Here is a tiny trained network, its code and every weight. The questions are about switching its units off for an input and a class, where a switched-off unit gives its printed mean instead of its output.

import numpy as np


def w(rows, s, z=0):
    codes = np.array(rows[::2]) - 128.0
    scale = np.full(codes.shape[1], s)
    scale[-1] = z or s
    return codes * scale


def norm(h):
    return h / np.sqrt((h * h).mean(-1, keepdims=True) + 1e-5)


def f(y):
    return y / 2 * (1 + np.tanh(0.7978845608 * (y + 0.044715 * y**3)))


def log_softmax(a):
    a = a - a.max(-1, keepdims=True)
    return a - np.log(np.exp(a).sum(-1, keepdims=True))


def net(x, mask):
    res = np.array(x, float).reshape(1, 6) / 4 @ E
    u = 0
    for l in range(2):
        y = f(norm(res) @ A[l][:, :-1].T + A[l][:, -1])
        res = res + np.where(mask[u : u + 11], y, B[l][:, -1]) @ B[l][:, :-1]
        u += 11
    return log_softmax(norm(res)[-1] @ U[:, :-1].T + U[:, -1])


A, B = {}, {}
E = w([
[103,112,86,177,176,209,62,252,188],'x0',
[214,154,153,182,56,146,149,123,190],'x1',
[146,103,78,52,3,71,130,165,131],'x2',
[192,147,65,141,68,212,104,165,130],'x3',
[142,177,122,162,199,95,104,151,50],'x4',
[81,36,141,207,194,194,216,162,132],'x5',
],0.0066)
A[0] = w([
[140,74,167,137,180,193,180,41,210,202],'L0N0',
[117,151,95,99,82,23,115,154,69,116],'L0N1',
[123,39,161,36,49,157,151,163,107,33],'L0N2',
[149,158,116,127,159,173,131,210,91,114],'L0N3',
[194,129,141,131,70,117,98,171,175,178],'L0N4',
[110,104,141,68,152,52,81,169,135,81],'L0N5',
[88,124,95,217,149,217,163,145,163,97],'L0N6',
[185,67,42,121,128,147,119,151,2,97],'L0N7',
[74,64,118,140,162,153,108,136,50,126],'L0N8',
[100,55,93,86,112,153,184,103,140,7],'L0N9',
[224,188,171,191,91,101,115,182,110,156],'L0N10',
],0.0081,0.0018)
B[0] = w([
[99,208,129,57,122,76,137,144,111,254],'L0N0',
[115,95,120,194,156,220,104,210,159,222],'L0N1',
[83,39,130,144,144,81,174,147,215,178],'L0N2',
[139,142,51,142,143,164,147,105,93,181],'L0N3',
[139,204,177,141,85,120,208,29,121,192],'L0N4',
[30,2,129,37,169,207,91,189,16,176],'L0N5',
[100,124,214,230,81,204,108,99,134,244],'L0N6',
[189,184,63,77,130,104,136,101,56,183],'L0N7',
[109,202,148,52,101,134,185,178,185,210],'L0N8',
[86,76,142,102,55,118,168,133,172,157],'L0N9',
[193,162,172,83,61,121,177,91,143,211],'L0N10',
],0.0073,0.0053)
A[1] = w([
[127,167,137,28,160,166,49,64,86,188],'L1N0',
[81,163,178,175,219,124,86,132,49,251],'L1N1',
[90,19,70,90,71,67,136,94,136,125],'L1N2',
[36,128,185,38,126,142,179,124,57,139],'L1N3',
[117,146,108,238,159,241,98,120,154,123],'L1N4',
[44,80,196,187,125,149,160,110,169,95],'L1N5',
[246,61,186,108,102,116,142,99,141,241],'L1N6',
[157,185,21,137,115,74,130,225,29,51],'L1N7',
[117,120,180,75,202,46,60,86,80,174],'L1N8',
[62,46,102,141,107,2,230,184,217,58],'L1N9',
[43,29,147,72,158,128,195,177,165,192],'L1N10',
],0.0069,0.002)
B[1] = w([
[158,57,138,135,231,73,150,91,65,197],'L1N0',
[228,100,81,153,94,121,77,79,93,241],'L1N1',
[106,42,3,147,131,115,180,121,95,180],'L1N2',
[191,99,205,146,185,154,53,159,163,248],'L1N3',
[98,163,137,254,45,194,80,44,81,203],'L1N4',
[91,207,113,64,138,193,105,144,78,207],'L1N5',
[65,103,138,81,150,22,114,96,189,188],'L1N6',
[178,217,61,45,136,201,183,172,60,166],'L1N7',
[93,64,115,183,172,70,89,141,163,184],'L1N8',
[89,103,57,128,87,108,165,181,166,208],'L1N9',
[116,120,111,111,116,133,105,198,178,254],'L1N10',
],0.0072,0.006)
U = w([
[121,62,118,123,193,126,70,204,105,153],'0',
[172,185,174,117,72,67,172,88,180,163],'1',
[82,58,73,103,83,95,182,175,184,178],'2',
[88,168,196,130,152,157,129,195,168,5],'3',
[204,167,68,83,158,148,156,151,61,76],'4',
[166,105,177,163,202,55,98,79,114,138],'5',
[121,165,143,249,108,195,95,95,105,166],'6',
],0.014,0.0023)

Each question gives the input, the list of numbers given to net, and the class t.
The units are the neurons (one row each of A and B). Each row of codes is followed by its name. A weight is (code - 128) times the scale printed after its matrix; where a second scale follows, it is the last column's (A, B and U).
mask holds one flag per neuron, layer by layer. A switched-off neuron (its flag False) gives its mean, the last column of its row in B, instead of its output. The means were averaged over made-up inputs and are rounded, as every weight is.
A unit's drop is (log p(t) with every unit on - log p(t) with that unit switched off) / (log p(t) with every unit on - log p(t) with every unit switched off).
The circuit of an input: a set's keep is (log p(t) with only the set's units on - log p(t) with every unit switched off) / (log p(t) with every unit on - log p(t) with every unit switched off). Starting from the 12 units with the biggest drops (on a tie, the unit counted first), units are removed one at a time, each time the one whose removal leaves the highest keep (on an exact tie, the one counted first), for as long as the keep stays at least 0.8.
units of the circuit, in order: the units of the circuit, biggest drop first
unit that matters most: the unit with the biggest drop
k most important neurons: the k neurons with the biggest drops, biggest first
top k neurons in layer l: the k neurons of layer l with the biggest drops, biggest first
drop of u: that unit's drop, to one decimal
input [4,-8,-8,7,4,-8], class 4: units of the circuit, in order : [L1N7, L0N6]
input [-1,-5,2,-3,-4,-4], class 0: unit that matters most : L0N5
input [-7,-4,8,-4,0,-8], class 0: 3 most important neurons : [L0N5, L1N3, L0N1]
input [-7,-2,-2,6,-2,-5], class 5: units of the circuit, in order : [L1N0, L0N8]
input [-3,-8,-7,-5,-7,0], class 0: units of the circuit, in order : [L1N10, L0N4]
input [-4,3,-6,3,-1,0], class 1: 2 most important neurons : [L0N5, L0N10]
input [-3,-1,-1,-8,3,-1], class 0: units of the circuit, in order : [L0N5, L0N4]
input [0,-6,-3,6,-4,0], class 6: top 4 neurons in layer 0 : [L0N6, L0N5, L0N3, L0N10]
input [1,1,-1,8,-1,-7], class 1: units of the circuit, in order : [L0N4, L0N10]
input [-8,-1,4,4,-1,-5], class 2: units of the circuit, in order : [L0N2, L1N2, L0N1]
input [-6,3,-6,7,5,-5], class 1: top 2 neurons in layer 0 : [L0N10, L0N5]
input [7,7,5,0,3,2], class 6: top 2 neurons in layer 0 : [L0N6, L0N0]
input [-1,-8,4,-1,-3,-5], class 0: 2 most important neurons : [L0N5, L1N3]
input [-1,6,-6,1,6,-8], class 1: unit that matters most : L0N10
input [5,0,1,0,7,3], class 6: top 2 neurons in layer 0 : [L0N6, L0N0]
input [-6,7,-7,0,6,4], class 5: 3 most important neurons : [L0N1, L0N0, L0N8]
input [2,-3,-2,-3,8,4], class 6: 3 most important neurons : [L0N0, L0N6, L1N4]
input [6,5,4,-3,2,1], class 6: top 3 neurons in layer 0 : [L0N6, L0N0, L0N8]
input [-6,-4,5,-1,6,4], class 0: top 3 neurons in layer 1 : [L1N3, L1N10, L1N5]
input [-4,-1,-8,3,-6,-8], class 5: units of the circuit, in order : [L1N0]
input [-2,6,-5,3,5,0], class 1: top 2 neurons in layer 0 : [L0N10, L0N1]
input [8,-1,4,-4,-4,-8], class 0: top 2 neurons in layer 0 : [L0N5, L0N9]
input [8,-5,8,1,7,0], class 4: 2 most important neurons : [L1N7, L0N7]
input [7,-2,-2,5,-8,3], class 6: 2 most important neurons : [L1N4, L0N6]
input [6,1,-6,-5,-8,-1], class 6: 2 most important neurons : [L0N6, L1N4]
input [-6,-5,-2,-5,5,1], class 0: drop of L0N5 : 0.2
